Small tables with named rows and columns. After each table, cells are looked up by row and column.

sok:
,rapoz,vafifiv,bobe,zifek
zukon,204,25,188,175
komef,148,15,181,182
toz,181,188,180,204
mim,226,157,211,160
pelinif,32,197,128,237

rapoz of mim = 226
zifek of pelinif = 237
zifek of toz = 204
bobe of pelinif = 128
rapoz of pelinif = 32
zifek of komef = 182
rapoz of komef = 148
vafifiv of pelinif = 197
vafifiv of mim = 157
vafifiv of komef = 15
zifek of zukon = 175
bobe of mim = 211
bobe of komef = 181
zifek of mim = 160
vafifiv of toz = 188
bobe of zukon = 188

zap =
,bada,nogafar,zur,mezi
ronisup,173,135,194,57
vem,164,112,147,74
fum,220,71,199,7

fum, mezi => 7
fum, nogafar => 71
ronisup, bada => 173
vem, nogafar => 112
ronisup, zur => 194
vem, bada => 164

miv
fields: godo, gan, bobi, lum
debipa: [225, 52, 6, 9]
nulut: [162, 168, 17, 3]
tamo: [37, 217, 106, 8]
povili: [8, 10, 91, 221]
baseb: [5, 62, 233, 63]

What is the bobi of baseb in miv? 233
What is the gan of nulut in miv? 168
What is the gan of baseb in miv? 62
What is the lum of nulut in miv? 3
What is the lum of tamo in miv? 8
What is the bobi of povili in miv? 91
What is the godo of nulut in miv? 162
What is the gan of tamo in miv? 217
What is the godo of povili in miv? 8
What is the bobi of debipa in miv? 6
What is the godo of tamo in miv? 37
What is the gan of povili in miv? 10
What is the lum of povili in miv? 221
What is the lum of debipa in miv? 9
What is the bobi of tamo in miv? 106
What is the godo of baseb in miv? 5
What is the gan of debipa in miv? 52
What is the lum of baseb in miv? 63

viv
         lirik  bese  vabe  zapifaf
rasonod   7.20  5.88  3.23     2.29
vome      5.18  4.66  1.41     4.25
koba      3.30  4.30  5.04     3.85
sasaf     2.98  4.36  6.04     4.20
gav       2.73  4.92  5.94     4.52
navoko    3.07  4.78  2.44     5.52
zulenil   1.69  3.58  1.07     9.66
gar       2.86  4.72  5.41     4.66
muke      5.38  4.14  1.78     5.67
lezotu    5.49  4.63  0.93     5.93
kas       2.74  4.97  5.42     3.99
sez       3.81  4.84  2.80     1.64

zapifaf of gav = 4.52
bese of kas = 4.97
vabe of vome = 1.41
vabe of gav = 5.94
bese of sez = 4.84
vabe of rasonod = 3.23
zapifaf of koba = 3.85
vabe of muke = 1.78
bese of gav = 4.92
lirik of lezotu = 5.49
vabe of sasaf = 6.04
zapifaf of navoko = 5.52
bese of vome = 4.66
bese of muke = 4.14

Table kalelo
cols = suz, tam, depa, vuf, lokuf, vab, vin
sasota: [389, 450, 312, 216, 588, 192, 701]
zomikam: [440, 723, 475, 468, 582, 595, 546]
nased: [404, 514, 352, 277, 592, 294, 669]
dig: [481, 203, 482, 550, 251, 448, 204]
zirora: [422, 239, 372, 354, 389, 228, 466]
naze: [481, 513, 537, 602, 381, 676, 285]
fakolod: [478, 625, 543, 607, 444, 731, 329]
tuvo: [419, 812, 457, 418, 655, 561, 651]
seruf: [429, 151, 375, 373, 328, 217, 396]
kopebu: [501, 187, 518, 608, 214, 513, 126]
givefe: [434, 56, 365, 366, 288, 175, 354]
nos: [431, 750, 462, 440, 613, 567, 594]

What is the suz of zomikam in kalelo? 440
What is the vuf of zirora in kalelo? 354
What is the vuf of seruf in kalelo? 373
What is the vab of sasota in kalelo? 192
What is the vuf of givefe in kalelo? 366
What is the suz of nased in kalelo? 404
What is the tam of zirora in kalelo? 239
What is the vin of zomikam in kalelo? 546
What is the vuf of nased in kalelo? 277
What is the depa of nos in kalelo? 462
What is the lokuf of dig in kalelo? 251
What is the vab of seruf in kalelo? 217
What is the vin of givefe in kalelo? 354
What is the lokuf of sasota in kalelo? 588
What is the suz of sasota in kalelo? 389
What is the vin of kopebu in kalelo? 126
What is the vuf of zomikam in kalelo? 468
What is the tam of nos in kalelo? 750
What is the tam of tuvo in kalelo? 812
What is the vin of seruf in kalelo? 396

balab =
|  | refegop | gep | sadumo | ledebag | feko | sot | zez | lun | fufud | giguvip |
|---|---|---|---|---|---|---|---|---|---|---|
| seterod | 54537 | 47122 | 52942 | 37444 | 47484 | 49876 | 52133 | 45082 | 46793 | 48778 |
| gev | 65941 | 52598 | 49775 | 45049 | 29271 | 50746 | 44303 | 44469 | 47027 | 51684 |
| zav | 9580 | 48290 | 57696 | 50933 | 51142 | 38870 | 59718 | 46813 | 44684 | 49913 |
| kog | 52676 | 45846 | 38704 | 52090 | 46967 | 51779 | 42940 | 44235 | 58012 | 43845 |
| zeduzog | 79151 | 51723 | 60873 | 53436 | 47309 | 61325 | 50406 | 38607 | 48560 | 48671 |
| gimobif | 59073 | 49487 | 55121 | 50916 | 30039 | 50871 | 43063 | 45372 | 36435 | 47122 |
| ped | 18518 | 43241 | 34160 | 51819 | 44018 | 64542 | 45182 | 41960 | 42648 | 45323 |
| gom | 34327 | 45268 | 48252 | 46917 | 38409 | 53671 | 44722 | 41155 | 41663 | 36910 |
| gim | 30805 | 44869 | 38498 | 44972 | 46874 | 43638 | 47954 | 47150 | 47884 | 49218 |

sadumo of gom is 48252
feko of seterod is 47484
giguvip of kog is 43845
feko of gev is 29271
gep of gev is 52598
sot of ped is 64542
refegop of gimobif is 59073
giguvip of zeduzog is 48671
sadumo of gimobif is 55121
gep of kog is 45846
zez of zeduzog is 50406
ledebag of kog is 52090
fufud of ped is 42648
zez of seterod is 52133

